Below is a small trained network, with its code and all its weights. Each question gives an input and a target symbol and asks what happens when units are switched off, that is, made to give their printed mean instead of their output.

import numpy as np


def w(rows, s, z=0):
    codes = np.array(rows[::2]) - 128.0
    scale = np.full(codes.shape[1], s)
    scale[-1] = z or s
    return codes * scale


def f(y):
    return np.maximum(y, 0)


def softmax(a):
    e = np.exp(a - a.max(-1, keepdims=True))
    return e / e.sum(-1, keepdims=True)


def log_softmax(a):
    a = a - a.max(-1, keepdims=True)
    return a - np.log(np.exp(a).sum(-1, keepdims=True))


def net(x, mask):
    ids = ['ΓΔΘΣΦαβεζλμξτψω'.index(c) for c in x.split()]
    T = len(ids)
    res = E[ids] + P[:T]
    u = 0
    for l in range(2):
        r = res
        for j in range(3):
            rows = slice(3 * j, 3 * j + 3)
            q, k, v = (r @ M[l][rows].T for M in (Q, K, V))
            z = softmax(np.where(np.tri(T) > 0, q @ k.T / 3**0.5, -1e9)) @ v
            o = O[l][rows]
            res = res + np.where(mask[u + j], z, o[:, -1]) @ o[:, :-1]
        u += 3
        y = f(res @ A[l][:, :-1].T + A[l][:, -1])
        res = res + np.where(mask[u : u + 8], y, B[l][:, -1]) @ B[l][:, :-1]
        u += 8
    return log_softmax(res[-1] @ U[:, :-1].T + U[:, -1])


Q, K, V, O, A, B = {}, {}, {}, {}, {}, {}
E = w([
[119,114,78,182,141,173,92,186,178],'Γ',
[121,144,119,196,51,97,171,115,172],'Δ',
[120,90,53,84,150,84,100,157,186],'Θ',
[166,214,155,107,243,113,192,56,129],'Σ',
[113,174,28,158,54,168,127,100,106],'Φ',
[162,181,58,95,67,63,175,151,123],'α',
[148,128,79,112,75,142,171,206,92],'β',
[108,90,83,195,110,97,72,77,121],'ε',
[209,130,75,76,139,130,77,93,87],'ζ',
[184,148,140,145,69,168,91,206,68],'λ',
[174,120,45,209,88,131,146,85,78],'μ',
[74,152,51,131,28,122,135,124,113],'ξ',
[211,63,125,164,159,70,131,165,152],'τ',
[132,46,136,162,95,102,152,76,10],'ψ',
[95,58,136,153,102,88,181,179,92],'ω',
],0.011)
P = w([
[170,9,40,100,62,247,229,82,169],'0',
[169,77,21,132,83,166,193,126,129],'1',
[174,110,28,144,96,137,166,133,118],'2',
[177,142,46,157,108,102,149,143,108],'3',
[175,154,54,165,118,86,137,155,101],'4',
[169,180,51,167,138,70,124,166,92],'5',
[171,178,60,171,144,54,112,170,94],'6',
[170,185,65,192,157,40,105,179,82],'7',
[162,218,75,197,172,27,92,182,71],'8',
[172,210,93,204,189,4,88,197,69],'9',
[185,233,89,197,188,4,79,208,65],'10',
[192,219,67,181,174,13,67,209,78],'11',
],0.0033)
Q[0] = w([
[39,69,230,84,89,227,141,76,167],'L0H1',
[189,253,6,182,141,26,160,165,86],'L0H1',
[78,110,241,52,113,231,86,85,151],'L0H1',
[78,121,216,104,134,136,219,81,136],'L0H2',
[156,121,104,160,115,41,144,199,95],'L0H2',
[52,167,249,80,129,143,191,103,148],'L0H2',
[100,62,182,133,130,53,33,78,28],'L0H3',
[177,174,38,107,107,84,185,145,143],'L0H3',
[177,209,53,112,142,167,188,154,189],'L0H3',
],0.0052)
K[0] = w([
[126,114,22,145,2,172,92,175,161],'L0H1',
[80,111,215,147,201,50,169,81,59],'L0H1',
[129,137,43,78,41,141,84,142,133],'L0H1',
[119,92,134,127,94,128,226,94,136],'L0H2',
[133,140,184,137,207,64,81,116,120],'L0H2',
[119,138,118,115,100,147,247,82,148],'L0H2',
[130,228,185,108,254,174,181,51,130],'L0H3',
[195,106,132,159,124,112,37,206,130],'L0H3',
[195,39,96,168,23,87,52,189,116],'L0H3',
],0.0065)
V[0] = w([
[147,184,188,86,228,123,151,84,151],'L0H1',
[125,114,76,126,63,104,90,156,72],'L0H1',
[158,60,90,144,99,77,67,198,116],'L0H1',
[139,151,154,115,209,114,39,138,109],'L0H2',
[103,159,134,132,139,130,19,131,152],'L0H2',
[165,2,119,163,129,120,146,117,117],'L0H2',
[108,126,116,88,138,151,203,111,120],'L0H3',
[124,143,148,93,172,192,176,72,126],'L0H3',
[119,174,165,128,170,140,155,106,143],'L0H3',
],0.0071)
O[0] = w([
[165,169,255,115,139,121,95,46,163,16],'L0H1',
[123,140,24,75,94,109,118,148,62,235],'L0H1',
[119,120,64,138,163,67,84,213,89,203],'L0H1',
[120,134,163,129,147,137,22,152,177,4],'L0H2',
[148,105,100,119,107,133,46,112,185,33],'L0H2',
[116,90,118,179,172,90,143,152,40,199],'L0H2',
[114,145,82,74,155,158,201,142,101,136],'L0H3',
[122,135,99,72,189,216,151,97,122,20],'L0H3',
[100,135,138,125,148,182,135,127,162,8],'L0H3',
],0.0054,0.0032)
A[0] = w([
[113,79,97,124,147,95,29,182,130,134],'L0N1',
[198,140,102,134,145,57,118,89,166,185],'L0N2',
[142,134,154,147,90,172,98,195,124,204],'L0N3',
[194,160,207,169,222,115,205,44,129,194],'L0N4',
[2,81,92,81,178,100,138,146,155,133],'L0N5',
[136,182,170,36,71,126,137,123,161,252],'L0N6',
[133,170,88,83,108,41,189,122,94,192],'L0N7',
[170,137,123,223,84,93,115,80,136,159],'L0N8',
],0.0057,0.0024)
B[0] = w([
[119,182,131,156,131,25,37,158,181,176],'L0N1',
[122,76,160,102,201,52,94,140,74,172],'L0N2',
[243,152,117,173,98,201,82,178,134,155],'L0N3',
[156,151,117,121,171,111,2,154,99,163],'L0N4',
[56,88,147,68,133,68,130,236,151,145],'L0N5',
[190,144,82,234,166,147,157,84,212,147],'L0N6',
[180,164,78,167,117,49,174,115,97,255],'L0N7',
[95,63,132,211,139,126,135,149,23,177],'L0N8',
],0.005,0.0088)
Q[1] = w([
[117,120,211,88,124,182,129,95,213],'L1H1',
[96,129,157,67,133,200,159,74,158],'L1H1',
[70,113,142,65,140,175,146,133,158],'L1H1',
[154,122,56,155,130,104,138,189,69],'L1H2',
[124,129,61,112,147,102,138,159,119],'L1H2',
[128,115,197,97,123,178,115,84,198],'L1H2',
[105,107,200,93,114,177,112,93,166],'L1H3',
[136,115,58,135,157,90,130,170,95],'L1H3',
[31,111,165,7,145,208,169,105,184],'L1H3',
],0.012)
K[1] = w([
[123,93,100,141,111,156,204,129,130],'L1H1',
[133,123,80,115,131,151,193,113,116],'L1H1',
[102,116,90,118,149,149,173,132,148],'L1H1',
[131,168,171,136,158,111,23,134,126],'L1H2',
[138,154,136,124,128,116,55,153,124],'L1H2',
[127,106,95,120,104,148,224,126,123],'L1H2',
[122,113,123,132,123,160,210,111,123],'L1H3',
[140,153,142,116,164,95,39,131,141],'L1H3',
[121,126,90,103,137,139,247,108,144],'L1H3',
],0.012)
V[1] = w([
[123,151,90,58,108,146,37,115,108],'L1H1',
[130,42,163,168,123,162,43,179,117],'L1H1',
[119,118,138,90,143,155,135,69,99],'L1H1',
[2,180,84,165,81,136,112,125,176],'L1H2',
[145,127,102,139,198,91,125,65,138],'L1H2',
[188,167,136,87,115,177,98,132,73],'L1H2',
[145,118,110,207,142,207,73,98,134],'L1H3',
[115,133,149,177,67,155,145,74,30],'L1H3',
[59,56,142,109,143,58,103,72,119],'L1H3',
],0.0086)
O[1] = w([
[112,229,87,25,155,171,102,123,72,122],'L1H1',
[95,151,184,163,169,138,99,88,65,142],'L1H1',
[124,100,107,91,125,145,78,169,129,1],'L1H1',
[27,158,50,126,52,101,146,101,189,61],'L1H2',
[203,60,69,108,178,119,74,125,157,162],'L1H2',
[168,189,160,99,120,210,98,190,76,136],'L1H2',
[110,161,67,209,134,173,34,137,100,105],'L1H3',
[174,105,169,135,2,157,6,117,79,142],'L1H3',
[103,65,119,49,133,26,117,25,100,78],'L1H3',
],0.0085,0.0075)
A[1] = w([
[102,89,88,145,133,117,144,76,49,227],'L1N1',
[116,131,128,148,83,136,99,108,77,194],'L1N2',
[69,159,96,139,31,84,183,121,119,69],'L1N3',
[131,34,114,83,80,44,164,35,175,130],'L1N4',
[108,160,105,67,254,79,186,48,207,251],'L1N5',
[126,111,89,190,135,69,160,104,176,127],'L1N6',
[168,155,124,152,125,141,93,164,78,156],'L1N7',
[198,107,179,96,196,148,39,119,54,128],'L1N8',
],0.0064,0.0013)
B[1] = w([
[106,177,101,74,212,107,76,130,163,207],'L1N1',
[134,160,147,94,125,115,77,53,103,184],'L1N2',
[45,139,172,138,75,148,129,138,206,226],'L1N3',
[152,195,209,67,149,156,97,52,161,237],'L1N4',
[132,36,117,143,42,254,167,73,51,214],'L1N5',
[164,152,112,169,199,163,155,95,182,227],'L1N6',
[84,133,134,91,116,152,159,133,77,250],'L1N7',
[33,93,131,74,86,115,129,194,187,248],'L1N8',
],0.0056,0.012)
U = w([
[138,212,113,65,156,102,47,87,166,158],'Γ',
[117,191,204,133,122,150,150,128,61,178],'Δ',
[89,15,126,138,90,104,187,203,110,89],'Θ',
[112,87,54,122,71,145,99,130,146,122],'Σ',
[153,151,113,107,168,184,110,127,163,41],'Φ',
[51,99,254,107,155,91,155,168,145,106],'α',
[51,138,154,70,87,111,128,152,170,5],'β',
[131,66,184,88,68,121,82,102,99,128],'ε',
[246,112,155,202,212,116,145,113,112,99],'ζ',
[53,128,52,188,183,121,151,172,165,133],'λ',
[231,170,135,95,125,123,148,152,197,78],'μ',
[148,118,221,171,115,187,96,119,203,238],'ξ',
[129,98,27,27,163,94,127,196,88,146],'τ',
[212,57,40,185,78,158,84,88,106,152],'ψ',
[107,106,131,94,148,197,171,85,118,161],'ω',
],0.0049,0.0024)

Each question gives the input, a string of symbols that net reads in full, and the target symbol t.
The units are the heads (3 rows each of Q, K, V and O) and the neurons (one row each of A and B). Each row of codes is followed by its name. A weight is (code - 128) times the scale printed after its matrix; where a second scale follows, it is the last column's (O, A, B and U).
mask holds one flag per unit, layer by layer, with each layer's heads first. A switched-off unit (its flag False) gives its mean, the last column of its rows in O or B, instead of its output. The means were averaged over made-up inputs and are rounded, as every weight is.
A unit's drop is (log p(t) with every unit on - log p(t) with that unit switched off) / (log p(t) with every unit on - log p(t) with every unit switched off).
top k neurons: the k neurons with the biggest drops, biggest first
k most important neurons of layer l: the k neurons of layer l with the biggest drops, biggest first
which heads matter: for each layer, one digit per head in row order, 1 if its drop is at least 0.15 and else 0, layers parted by /
input Σ ψ ψ α μ, target τ: top 2 neurons => (L0N4 L1N8)
input τ α ζ ω ε α, target Γ: top 2 neurons => (L1N4 L1N1)
input μ μ μ ξ α α ω, target α: which heads matter => 100 / 011
input μ Δ Θ μ μ, target ω: top 2 neurons => (L1N5 L0N5)
input ψ ε Δ ε Φ, target Γ: which heads matter => 000 / 011
input Θ Θ α μ τ, target ζ: which heads matter => 000 / 100
input α β Δ ψ Γ Σ μ, target ε: 2 most important neurons of layer 0 => (L0N4 L0N8)
input β ξ ξ, target β: 2 most important neurons of layer 1 => (L1N3 L1N4)
input ξ λ ζ Σ Γ Φ α Γ τ, target α: 2 most important neurons of layer 0 => (L0N4 L0N8)
input ζ Σ α ψ ζ μ α ψ, target τ: top 2 neurons => (L0N4 L1N8)
input α Γ α β ψ Δ β Δ μ α Γ ω, target λ: which heads matter => 000 / 011
input ψ ξ Σ Δ ψ α ζ α τ, target α: which heads matter => 100 / 110
input μ τ ψ β λ α λ λ λ ψ, target Δ: which heads matter => 000 / 111
input μ λ ψ α α Θ β α μ ξ β Θ, target ω: top 3 neurons => (L1N5 L1N4 L0N5)
input μ ω ε τ Θ α μ ξ ε λ Γ, target λ: top neuron => (L0N1)
input Σ ε μ, target ε: which heads matter => 101 / 001
input Φ μ Θ α, target ω: 2 most important neurons of layer 1 => (L1N5 L1N4)
input ζ τ ξ, target ζ: most important neuron of layer 1 => (L1N8)
input β β ψ, target ε: which heads matter => 010 / 001
input τ α μ Φ ξ α τ ψ, target ζ: which heads matter => 000 / 110
input μ μ ψ, target ε: top neuron => (L1N4)
input ω λ ψ α Σ, target τ: which heads matter => 000 / 110
input α α ε μ λ ε ψ μ β Δ, target Γ: top 3 neurons => (L0N1 L1N4 L1N1)
input α ε Θ μ ψ ω β Δ, target ω: 2 most important neurons of layer 1 => (L1N5 L1N4)
input α β α α, target μ: top 2 neurons => (L0N7 L1N4)
input λ Σ Γ ψ ξ ψ α ξ, target τ: top 2 neurons => (L0N4 L1N8)
input λ ψ μ α Φ λ μ Φ, target Δ: most important neuron of layer 0 => (L0N3)
input μ ξ λ ξ Δ Γ, target λ: which heads matter => 100 / 011
input Θ ε β Δ ω α λ Γ α α ψ, target λ: top 2 neurons => (L0N1 L1N4)
